Here is a tiny trained network, its code and every weight. The questions are about switching its units off for an input and a target symbol, where a switched-off unit gives its printed mean instead of its output.

import numpy as np


def w(rows, s, z=0):
    codes = np.array(rows[::2]) - 128.0
    scale = np.full(codes.shape[1], s)
    scale[-1] = z or s
    return codes * scale


def f(y):
    return np.maximum(y, 0)


def softmax(a):
    e = np.exp(a - a.max(-1, keepdims=True))
    return e / e.sum(-1, keepdims=True)


def log_softmax(a):
    a = a - a.max(-1, keepdims=True)
    return a - np.log(np.exp(a).sum(-1, keepdims=True))


def net(x, mask):
    ids = ['αγεζθλμξπτφω'.index(c) for c in x.split()]
    T = len(ids)
    res = E[ids] + P[:T]
    q, k, v = (res @ M[0].T for M in (Q, K, V))
    z = softmax(np.where(np.tri(T) > 0, q @ k.T / 4**0.5, -1e9)) @ v
    res = res + np.where(mask[0], z, O[0][:, -1]) @ O[0][:, :-1]
    y = f(res @ A[0][:, :-1].T + A[0][:, -1])
    res = res + np.where(mask[1:9], y, B[0][:, -1]) @ B[0][:, :-1]
    return log_softmax(res[-1] @ U[:, :-1].T + U[:, -1])


Q, K, V, O, A, B = {}, {}, {}, {}, {}, {}
E = w([
[138,107,79,250],'α',
[124,110,158,83],'γ',
[104,41,83,174],'ε',
[14,242,197,83],'ζ',
[186,45,102,165],'θ',
[117,102,201,120],'λ',
[122,102,146,89],'μ',
[151,184,171,173],'ξ',
[162,165,77,54],'π',
[119,111,200,109],'τ',
[149,61,105,141],'φ',
[155,182,170,166],'ω',
],0.015)
P = w([
[171,30,143,60],'0',
[175,107,164,93],'1',
[195,155,164,122],'2',
[207,204,149,150],'3',
[206,238,126,173],'4',
[208,253,116,190],'5',
],0.0046)
Q[0] = w([
[154,109,160,184],'head 1',
[253,58,102,180],'head 1',
[106,178,231,93],'head 1',
[169,150,132,176],'head 1',
],0.024)
K[0] = w([
[113,158,132,182],'head 1',
[159,253,93,158],'head 1',
[148,87,213,123],'head 1',
[173,156,133,149],'head 1',
],0.027)
V[0] = w([
[249,126,139,88],'head 1',
[110,138,108,254],'head 1',
[193,156,231,158],'head 1',
[68,133,162,110],'head 1',
],0.0086)
O[0] = w([
[224,127,153,186,254],'head 1',
[41,2,161,87,55],'head 1',
[180,48,74,173,236],'head 1',
[120,160,75,122,103],'head 1',
],0.0083,0.0037)
A[0] = w([
[148,61,138,122,2],'neuron 1',
[138,80,7,113,58],'neuron 2',
[192,66,59,105,76],'neuron 3',
[169,114,106,41,96],'neuron 4',
[133,212,175,229,86],'neuron 5',
[134,105,47,62,200],'neuron 6',
[128,152,236,214,163],'neuron 7',
[183,120,125,149,161],'neuron 8',
],0.014,0.0086)
B[0] = w([
[98,166,3,178,144],'neuron 1',
[65,113,91,10,146],'neuron 2',
[74,218,142,167,184],'neuron 3',
[105,162,114,215,153],'neuron 4',
[78,55,116,56,200],'neuron 5',
[160,98,245,173,172],'neuron 6',
[154,187,160,181,222],'neuron 7',
[189,101,81,71,249],'neuron 8',
],0.024,0.011)
U = w([
[133,140,149,116,74],'α',
[126,3,221,156,134],'γ',
[105,157,107,84,112],'ε',
[203,34,67,69,164],'ζ',
[100,30,83,226,188],'θ',
[128,125,146,114,83],'λ',
[88,192,247,40,130],'μ',
[157,44,107,75,106],'ξ',
[250,164,239,171,176],'π',
[131,125,139,118,64],'τ',
[161,201,101,182,1],'φ',
[110,166,104,81,116],'ω',
],0.007,0.0086)

Each question gives the input, a string of symbols that net reads in full, and the target symbol t.
The units are the heads (4 rows each of Q, K, V and O) and the neurons (one row each of A and B). Each row of codes is followed by its name. A weight is (code - 128) times the scale printed after its matrix; where a second scale follows, it is the last column's (O, A, B and U).
mask holds one flag per unit, heads first, then neurons. A switched-off unit (its flag False) gives its mean, the last column of its rows in O or B, instead of its output. The means were averaged over made-up inputs and are rounded, as every weight is.
A unit's drop is (log p(t) with every unit on - log p(t) with that unit switched off) / (log p(t) with every unit on - log p(t) with every unit switched off).
The circuit of an input: a set's keep is (log p(t) with only the set's units on - log p(t) with every unit switched off) / (log p(t) with every unit on - log p(t) with every unit switched off). Starting from all 9 units, units are removed one at a time, each time the one whose removal leaves the highest keep (on an exact tie, the one counted first), for as long as the keep stays at least 0.8.
units of the circuit, in order: the units of the circuit, biggest drop first
unit that matters most: the unit with the biggest drop
top k neurons: the k neurons with the biggest drops, biggest first
drop when u is switched off: that unit's drop, to one decimal
input φ φ μ ω φ, target ω: units of the circuit, in order => [neuron 3; neuron 2; head 1]
input γ α ω τ ε γ, target ζ: units of the circuit, in order => [neuron 3]
input ξ α τ φ, target θ: top 3 neurons => [neuron 1; neuron 8; neuron 7]
input μ θ π, target π: top 3 neurons => [neuron 6; neuron 4; neuron 2]
input π ξ α θ φ, target θ: top 4 neurons => [neuron 1; neuron 8; neuron 7; neuron 6]
input θ π λ ε λ φ, target ζ: units of the circuit, in order => [neuron 5; head 1; neuron 8]
input γ π γ, target ζ: top 2 neurons => [neuron 3; neuron 6]
input ξ ε ε, target ε: top 2 neurons => [neuron 3; neuron 2]
input λ θ ζ τ λ ε, target μ: units of the circuit, in order => [neuron 2; head 1; neuron 6]
input ζ ξ θ, target ε: top 3 neurons => [neuron 3; neuron 2; neuron 1]
input π π π π ζ ε, target μ: units of the circuit, in order => [neuron 2; head 1; neuron 6; neuron 8]
input τ α π θ π τ, target ζ: top 3 neurons => [neuron 5; neuron 3; neuron 6]
input φ ζ π ε, target ζ: units of the circuit, in order => [head 1; neuron 5; neuron 8]
input τ θ ε, target γ: top 3 neurons => [neuron 8; neuron 6; neuron 7]
input μ ω ξ α ε, target θ: top 3 neurons => [neuron 1; neuron 8; neuron 6]
input φ τ α τ, target ζ: unit that matters most => head 1
input τ τ π θ ε, target ζ: units of the circuit, in order => [neuron 5; head 1; neuron 8]
input π λ φ φ, target ζ: units of the circuit, in order => [head 1; neuron 5; neuron 8]
input ω θ γ ε, target ω: top 4 neurons => [neuron 3; neuron 2; neuron 1; neuron 5]
input τ λ μ θ, target φ: unit that matters most => neuron 3
input π λ α, target θ: drop when head 1 is switched off => 2.5
input α π ζ μ θ π, target ζ: drop when head 1 is switched off => 5.2
input α π γ ω θ, target ω: drop when head 1 is switched off => 0.4
input π ω ζ τ ω θ, target ω: drop when neuron 3 is switched off => 1.6
